Where the symbols take the items:
w915: b>w363, x>w258
w982: b>w487, x>w429
w55: b>w463, x>w835
w554: b>w319, x>w222
w282: b>w701, x>w487
w663: b>w222, x>w59
w584: b>w714, x>w910
w978: b>w491, x>w288
w910: b>w458, x>w151
w934: b>w55, x>w685
w239: b>w258, x>w69
w205: b>w276, x>w584
w787: b>w663, x>w934
w835: b>w69, x>w557
w384: b>w487, x>w260
w581: b>w693, x>w978
w388: b>w458, x>w484
w538: b>w934, x>w509
w258: b>w276, x>w714
w222: b>w581, x>w68
w484: b>w714, x>w388
w714: b>w205, x>w458
w288: b>w563, x>w475
w290: b>w264, x>w407
w463: b>w407, x>w538
w319: b>w59, x>w581
w8: b>w155, x>w915
w706: b>w700, x>w264
w903: b>w910, x>w384
w407: b>w59, x>w557
w830: b>w915, x>w915
w700: b>w8, x>w830
w363: b>w388, x>w484
w260: b>w151, x>w663
w276: b>w700, x>w484
w322: b>w706, x>w290
w68: b>w934, x>w407
w509: b>w288, x>w706
w475: b>w69, x>w239
w560: b>w363, x>w701
w487: b>w787, x>w554
w151: b>w59, x>w982
w491: b>w557, x>w557
w69: b>w290, x>w706
w155: b>w363, x>w363
w429: b>w554, x>w463
w557: b>w509, x>w581
w701: b>w260, x>w830
w776: b>w68, x>w463
w693: b>w222, x>w776
w264: b>w239, x>w700
w563: b>w322, x>w69
w685: b>w491, x>w491
w218: b>w776, x>w982
w458: b>w560, x>w319
w59: b>w835, x>w218

The rows follow the links: the fewer symbols apart two items are, the more alike their rows tend to be.

Rows of some items; one shown again gets a slightly different row:
w835
-25 -12 66 61 27 -40 -42 4 52 81 -55 2 -27 6 16 -19 -52 -8 -26 -34 57 63 -67 -25 40 94 -14 38 0 -70 80 21 51 88 3 62 -48 -72 -60 -51 -15 -21 -126 68 29 -5 35 -53 -44 7 31 -34 15 -65 -3 -36 -43 -9 41 -34 -55 -1 8 -19 -11
w205
-45 -17 41 -41 24 -19 77 17 -45 -48 50 42 56 -27 -47 -34 -52 -83 14 -12 -38 19 -104 81 14 -31 11 -12 26 17 18 -24 159 12 -43 -50 8 -4 76 3 19 -70 102 -76 -47 -64 -52 39 -17 -33 26 40 -25 -13 7 -4 53 -12 21 -1 29 41 -25 33 9
w222
7 73 -81 12 -63 -7 -19 1 -2 37 -11 -21 -39 -2 13 -33 70 44 71 -44 60 47 23 -17 -62 1 -28 -37 14 -5 -8 8 -67 20 26 59 56 84 1 31 5 5 -56 8 43 2 71 -135 -26 40 -37 -1 -59 -20 -88 -48 16 64 -76 -24 25 -12 -21 -34 126
w693
6 83 -63 9 -53 -14 -35 -3 -23 40 -2 -11 -27 -15 -2 -62 83 25 73 -44 53 66 16 -28 -51 0 -38 -46 28 7 -9 24 -54 19 35 51 63 68 9 39 -9 0 -60 24 46 -17 58 -145 -23 42 -25 15 -54 -33 -80 -35 2 64 -73 -18 5 -17 -30 -48 118
w934
-99 7 72 21 3 -30 11 -11 45 77 -27 -53 -15 39 6 62 -34 6 16 -39 67 23 -66 9 15 69 9 21 19 -76 59 43 30 121 47 56 7 -70 -67 -8 -13 -20 -88 10 -94 -4 -2 -25 -11 32 78 -69 19 4 37 -65 -41 -60 29 -3 -46 26 -48 49 -39
w258
-45 -50 50 -50 69 -8 36 9 -63 -65 32 57 49 -30 -57 -52 -38 -74 -16 33 -62 -3 -9 46 4 -15 -15 -3 15 11 27 -26 117 -31 4 -85 0 -53 88 -6 -14 -9 77 -21 -15 -70 -91 48 48 -57 24 74 -6 8 81 80 27 6 50 70 3 15 10 -28 -47
w903
57 -22 -22 -3 -34 37 50 1 61 -39 22 -36 14 11 51 84 -42 4 -24 -27 -34 -55 -38 26 45 -53 55 20 -32 54 -64 -8 16 -34 -84 -14 -34 57 2 -1 19 -67 123 -80 -32 31 21 128 -40 -11 -55 -43 21 20 -54 -48 44 -50 -26 -58 30 30 10 100 -8
w290
49 -66 33 53 91 -14 -72 30 38 26 -35 48 -43 -23 5 -100 -36 -41 -56 42 -9 21 18 -67 33 36 -22 51 -45 -31 38 -29 9 -23 -50 -34 -82 -28 25 -62 -33 0 -39 85 135 -23 15 17 26 -47 -38 22 27 -55 13 61 -12 17 44 14 -41 -65 66 -50 -25
w429
-43 36 -30 23 19 18 16 -14 93 56 -19 -108 -119 -2 27 3 34 12 47 -61 78 20 15 -19 -57 41 27 8 -55 -68 10 13 -53 57 8 54 15 92 58 20 -38 -99 -30 -39 4 -48 46 -29 28 26 -14 -38 -53 -17 -22 -94 39 -15 -51 7 -3 -31 -22 68 81
w714
-43 -3 14 -56 5 -9 75 7 -68 -49 58 54 73 -26 -61 -33 -38 -71 23 -13 -47 27 -83 87 8 -45 4 -18 31 46 4 -23 152 -22 -34 -52 26 -5 84 13 29 -58 110 -75 -49 -69 -55 24 -20 -22 32 48 -31 -18 13 6 50 7 9 7 38 43 -22 19 15
w581
49 82 -60 -1 -86 -21 -43 -5 -60 22 0 42 28 -10 -9 -38 63 31 48 -23 39 53 -8 -6 -22 -9 -40 -46 43 43 -13 22 -46 -3 8 68 54 19 -48 30 38 59 -65 35 52 36 59 -150 -59 45 -17 9 -30 -31 -88 -15 -13 67 -58 -60 11 16 -14 -70 84
w487
34 7 -42 2 -35 41 25 -4 98 9 1 -103 -65 23 70 100 26 55 -18 -31 13 -71 44 -17 -14 -22 58 21 -59 7 -57 5 -97 -12 -37 11 -24 83 -15 13 -10 -55 42 -62 -25 36 38 84 5 19 -42 -65 13 48 -52 -69 25 -52 -50 -22 16 -6 2 96 12

Each walk starts at a row. The symbols on each line, taken left to right, move it on to the next item.
Each answer is a row, close to the row of the item it stands for.
---
106 -30 11 53 1 -17 -88 10 -15 2 -24 98 42 -2 16 -68 -30 -14 -48 28 -22 31 -31 -48 63 -1 -53 12 15 37 2 -13 9 -37 -45 18 -57 -56 -67 -37 21 64 -54 97 121 51 45 -19 -59 -17 -36 21 41 -61 -41 59 -37 44 32 -54 -27 -17 69 -85 -13
b b x b b b b -66 -34 35 -57 47 -14 59 15 -62 -53 43 43 56 -20 -68 -49 -44 -78 3 27 -40 15 -31 53 -4 -22 -13 -12 22 9 36 -21 123 -13 -2 -63 14 -40 91 -6 -7 -27 100 -46 -41 -79 -78 28 43 -42 47 60 -19 1 83 53 33 3 45 63 21 26 -11 11 -25
b x x x b b -26 -61 39 -27 99 10 -9 8 -34 -33 -1 27 -24 -7 -31 -30 -12 -27 -45 71 -38 -33 80 -30 -10 10 -4 13 -13 -28 17 -29 -5 -44 42 -84 -36 -64 36 -29 -47 30 13 43 11 -20 -81 50 95 -47 13 52 18 36 107 104 -15 -3 84 97 -18 -44 38 -45 -100
---
21 43 -72 30 -54 22 14 -3 78 16 -24 -100 -70 22 63 72 53 67 11 -47 38 -27 42 -15 -32 -1 43 3 -37 -8 -43 4 -109 8 -23 49 7 111 -17 31 -2 -32 -8 -49 -9 30 63 6 -21 29 -54 -57 -20 28 -78 -76 29 -19 -81 -41 17 -17 -11 65 63
x x x x x x x x 49 -71 44 46 95 -6 -55 12 24 -3 -26 47 -18 -11 -4 -83 -47 -35 -66 47 -29 4 28 -59 51 32 -25 43 -39 -23 50 -35 5 -32 -36 -35 -80 -50 1 -59 -19 20 -37 86 111 -4 -7 31 29 -50 -25 21 39 -38 40 71 -27 8 64 26 -42 -43 74 -56 -59
x x x b x x x x 38 80 -93 -8 -82 0 -4 3 -37 3 22 12 2 -22 2 -37 64 23 51 -37 28 37 7 10 -31 -40 -13 -56 28 52 -36 -6 -44 -21 -26 23 55 99 20 53 32 1 5 -28 51 -4 60 -99 -61 30 -51 15 -54 -20 -103 -37 35 60 -81 -52 42 -1 -25 -31 114
---
38 -77 49 40 107 7 -54 17 14 -6 -22 43 -25 -23 -9 -66 -31 -41 -64 56 -32 -9 41 -48 32 26 -25 46 -50 -34 35 -38 17 -40 -27 -56 -80 -40 23 -56 -46 13 -21 66 113 -34 -25 52 45 -55 -17 32 30 -33 46 73 -2 16 73 44 -33 -53 75 -55 -48
x b x b b b b 11 39 -51 -78 -48 27 35 -7 -81 -71 32 16 45 10 -23 59 49 44 18 54 -44 -64 90 35 -60 -68 11 -49 35 71 -64 -11 -62 -82 39 -48 70 20 20 51 18 77 92 -50 -69 25 -52 21 29 11 -9 35 1 103 25 49 26 17 -20 38 59 24 -29 -10 -19
b x b x x x x b 8 12 34 4 -71 -32 -24 -21 -52 19 -16 39 81 31 5 43 -22 33 -4 -10 18 23 -85 8 56 24 -12 -8 67 22 8 43 15 43 28 67 19 -109 -139 -5 41 93 -73 50 -61 77 16 -53 -73 40 49 -32 40 -15 -18 -13 -83 -13 5 -68 -24 47 -23 -35 -25
---
76 31 -10 11 -81 -33 -48 -6 -80 9 -12 79 74 12 8 -19 4 23 -6 4 5 45 -50 -5 49 0 -37 -19 60 57 -19 28 -7 0 3 62 14 -64 -114 4 51 98 -68 62 20 80 41 -87 -94 34 4 -2 28 -36 -63 16 -56 40 -11 -81 -15 29 11 -74 16
b x x x x x 73 -59 16 47 52 -13 -71 21 5 -20 -17 81 24 -16 8 -90 -42 -31 -72 38 -30 19 -7 -43 66 10 -34 31 -27 6 24 -27 19 -44 -47 -27 -80 -39 -5 -50 3 28 -24 81 137 18 9 12 -24 -52 -57 28 33 -62 -9 75 -23 32 48 -15 -29 -34 78 -71 -22
b b b x b b b -38 29 -26 -78 -14 15 15 -11 -115 -61 38 19 52 -9 -58 3 54 9 30 51 -25 -18 74 31 -54 -38 -3 -49 45 25 -9 0 -33 -56 77 -53 72 -17 23 48 -4 81 34 -18 -67 -3 -56 -29 59 16 47 58 -15 75 76 73 -6 31 -4 75 27 22 -33 -41 -22
---
20 70 -76 16 -44 13 5 3 49 33 -3 -71 -68 -5 36 11 80 35 56 -38 39 -2 39 -19 -57 -17 -4 -29 -19 3 -41 2 -90 1 -1 36 38 134 28 42 -9 -43 -10 -35 49 12 75 -64 -6 37 -73 -37 -56 -1 -94 -69 39 27 -94 -34 29 -37 -16 21 106
x b x x x b b x x 12 28 35 31 -71 -48 -25 -13 -44 34 -18 50 64 26 6 18 -29 16 9 -23 33 45 -84 7 56 29 -27 -2 66 16 21 39 17 45 33 81 9 -100 -126 -1 37 65 -99 71 -14 54 30 -90 -81 49 51 -37 39 -38 -18 -17 -74 5 1 -63 -30 48 -3 -42 0
x x b b b 30 -43 78 51 22 -33 -63 0 -3 42 -41 64 24 2 10 -34 -63 -24 -50 5 6 44 -46 -37 72 53 -13 36 15 -26 57 4 23 42 -6 34 -52 -101 -93 -57 6 47 -110 97 51 23 21 -23 -46 7 30 -13 53 -61 12 27 -72 -3 59 -29 -65 2 35 -61 -51
---
-51 14 -16 -66 -6 -9 51 -3 -105 -67 49 62 86 -33 -79 -33 10 -26 35 21 -33 12 -11 70 -34 -50 -20 -55 56 34 0 -11 77 -27 31 -53 76 -15 78 35 29 21 85 -54 -60 -54 -75 -41 20 -18 28 74 -38 23 44 36 32 34 6 44 54 48 -40 -36 8
b b x x b b x x -30 -22 11 -42 33 41 -5 -14 -30 -37 -3 -27 -5 24 -2 54 24 35 -23 74 -25 -75 122 -10 -43 1 24 -3 -9 -11 -16 -23 -87 -43 67 -54 8 -42 10 10 -31 70 24 5 -62 32 -74 56 102 -2 15 16 26 91 114 80 -14 -20 35 88 8 -11 4 -13 -94
x b x b x 2 29 -44 -56 -77 6 72 0 -71 -81 71 39 85 -26 -44 -16 22 -21 32 -10 -45 5 -36 74 -19 -84 -6 -54 48 72 -48 -5 72 -44 -27 -17 65 43 61 44 54 -27 132 -77 -31 -29 -23 -6 -22 0 -14 46 -32 6 -38 1 59 23 -39 -15 65 50 -34 15 49
---
-43 -13 -4 -52 39 19 10 -6 -69 -45 10 4 -3 0 -36 31 29 17 -6 70 -32 -56 106 15 -54 -8 1 -17 7 -13 -3 -12 -68 -43 76 -58 26 -41 19 25 -29 86 22 1 -69 9 -78 21 95 -5 43 46 11 93 116 80 -17 -8 39 101 8 -1 0 -30 -81
b x b b x x 27 -15 -11 -22 -41 14 83 7 29 -52 45 -2 51 -16 17 28 -41 -32 -6 -29 -44 -22 -69 68 41 -57 40 3 -6 56 -49 -7 80 -25 -76 -21 -7 58 34 4 39 -82 144 -96 -25 -15 5 88 -38 -23 -36 -18 -11 -8 -51 -52 59 -28 -41 -56 41 42 -21 80 21
x x b b b x -4 49 -50 27 -18 9 2 9 82 67 -22 -88 -92 6 38 1 43 19 50 -66 68 32 2 -27 -42 21 11 -4 -36 -25 -8 1 -34 43 -29 51 11 116 31 17 -25 -83 -31 -43 48 -22 77 -50 -15 24 -55 -42 -54 -36 -92 -86 40 6 -73 -34 11 -31 -29 47 111
---
68 -61 34 55 74 -9 -76 23 15 2 -22 68 -16 -2 14 -95 -42 -40 -71 47 -20 11 -5 -58 55 30 -28 40 -36 -9 28 -35 22 -39 -50 -33 -89 -31 1 -53 -23 14 -37 88 139 -2 11 30 -1 -49 -52 27 35 -66 8 64 -19 22 54 2 -39 -40 83 -65 -29
b x x x b b x x -62 22 47 60 39 -34 -38 3 51 83 -25 -36 -79 4 -8 -49 -2 -16 45 -48 81 71 -37 -41 -3 75 -33 16 -14 -75 67 28 14 83 34 58 -27 -20 -22 -11 -32 -47 -127 63 27 -47 39 -107 5 13 41 -24 -21 -65 8 -62 -26 6 7 1 -53 -32 -6 4 52
b x x x x x b x -15 8 59 -14 -54 -27 -8 -21 -30 38 -25 26 72 36 22 62 -35 17 -12 -16 28 13 -85 17 49 31 1 4 69 13 27 39 33 72 33 60 11 -110 -127 -8 35 59 -79 38 -82 61 6 -37 -61 49 68 -38 33 -15 6 -16 -72 -30 24 -49 -35 52 -41 -8 -34
